Each row has two labels, one from each of two sets.
[ -8   8  -9  -1  -5  -3   1  -2  -2  -1   4  -8  -1  11   1  -1   5   3
   1   6  13   3   1 -11   4] -> <90> + TR
[  3   8 -17  -9  -7 -15  -1  -2   1  -1  12  -5 -13   5 -11 -14  -5   0
   5  13  19   2   3 -17  10] -> <90> + Jh
[ 0  5 -7 -1 -6 -1 -1  2 -1 -1  1 -3 -4  4  1  0  3  4  1  4 13 -2 -4 -3
  6] -> <90> + TR
[  3   2 -10   9   3  -6  -3  -7  -2  -4   7  -4  -2  24  16   1   2   2
 -16  -3  15  -8   0  -9   6] -> <90> + Pq
[  8   2   2 -14   9  10  -1 -20   2  -2  10   2   2   0  -1   5  -3 -12
  -7   7 -14   2  -5   0   8] -> <89> + Jf
[  6  -3  -8  -9  -1  -6   4 -11   6  -4   9  -1  -6   2  -1  -5  -1   4
   2   5   3   4   0  -7  10] -> <89> + Jh
[  0   6  -3   3   0 -10  -1 -22   2   0   8  -2  -8   1  17 -11   7  -4
 -10   7  15   1   2 -13   4] -> <90> + Jf
[  6   2 -10  -4  -2   6  -1 -13  -1  -8   1   3  -7 -10   6  -2  -4   0
  -4  17   4  -1  -1  -5   1] -> <90> + Jh
[  5   7  -7 -14  -6   5   4 -18   3  -3  10  -4 -10  -1  -3   6  -4   0
   0   2   6   5   2 -12  11] -> <89> + Jh
[  0  -2  -9 -14  -5   5   4  -5  -1  -2  -4   6  -4  -8  -5   0 -11  -6
   8   9  -9  -2  -5  -1 -47] -> <89> + Jh
[ -1   0 -10  -1  -6  -8  -2   3   0   0  -1  -3  -5  -5   1  -6  -2  -4
   6   9   9  -1   3  -3  -2] -> <90> + Jh
[ -1  11  -7  -5 -12 -18  -2  -4  17  -3  15 -11 -12   8   3  -6  -3   1
  -2   4  20   4   1 -15  12] -> <90> + Jh
[  2   4 -15  -3  -5  -5   3 -10   4  -1   8  -2 -10  -5   4  -4  -7  -3
  -1  11  14   2   3 -10   6] -> <90> + Jh
[ 7  2  8 -7  1 -3 -1 -9 -2 -5  9 -6  4 12 11 -7  0  0  7 -2 -1 -1 -1 -3
  8] -> <89> + Pq
[  4 -12   8  -8   6   7   0 -16   1   0   8   0   0   5   0  -4  -1  -1
  -5  -2 -13   3   5  -1   5] -> <89> + Pq
[ -8  -3 -10 -15  -9   7  -1  -5  -3   3   5 -10  -4  16  -4   0   3  -5
   7   9  12   6   1 -10  20] -> <89> + TR
[ -8   7 -11  -5  -6   6   4  -1  -8  -4   0  -5  -4   9  -3   0  -5   1
   3  12   5  -2   3  -6  12] -> <90> + TR
[ -9   1  -9 -10  -3   9   4  -7  -5   0   3   0   0   7   0   4  -2  -3
   2  10   0  -3   1  -4  15] -> <89> + TR
[  2   4  -9   2   4   7   5  -4   4  -2   3   9   0 -19   9  -1  -4  -2
  -4  11  -5  -3   3  -7  -3] -> <90> + Jh
[ 15   0  -7  -8 -10   3   6   0  -5   0  -6   1  -5   4  -5   0   1   2
   5   7   2   1   2   3   4] -> <90> + TR
[ -4   9 -11   5  -3   0  -1   4  -5  -5  -1   5  -9  -4  17  -2  -7  -9
  -3   1  14  -2   3  -9  -4] -> <90> + Jh
[  7   5   9  -2   0  -6  -3  -4  -1  -1  13  -7   0  19  14  -4   2   4
 -11  -4  10  -4  -2 -11   5] -> <90> + Pq
[ 10  -1  -1  -2   1  -2   5 -10  -1   1   5   4   4   1   1  -7  -6   1
  -2   3  -8   1   1  -4   2] -> <89> + Jf
[  7   6 -12  -3  -7  -3   2   0  -2  -5   0   2  -9  -7  10  -2  -8  -5
   0   7  12   0   0  -9   3] -> <90> + Jh
[  2   2 -11  -8  -5   2   1   0  -3   2  -5   5  -6 -12  -3   0  -1  -3
   6  11   2   1   0  -2   1] -> <89> + Jh
[  5   8 -14 -10  -3   2   7  -5  -1   1  19   3 -10  -7  11  -6  -8   0
  -5  12  16  -3   1 -12   3] -> <90> + Jh
[  5   1   3  -4   2  -1   1 -14   4  -3  11  -1  -1   8   1  -2  -2   2
  -9   3  -2   3  -3  -7   9] -> <89> + Pq
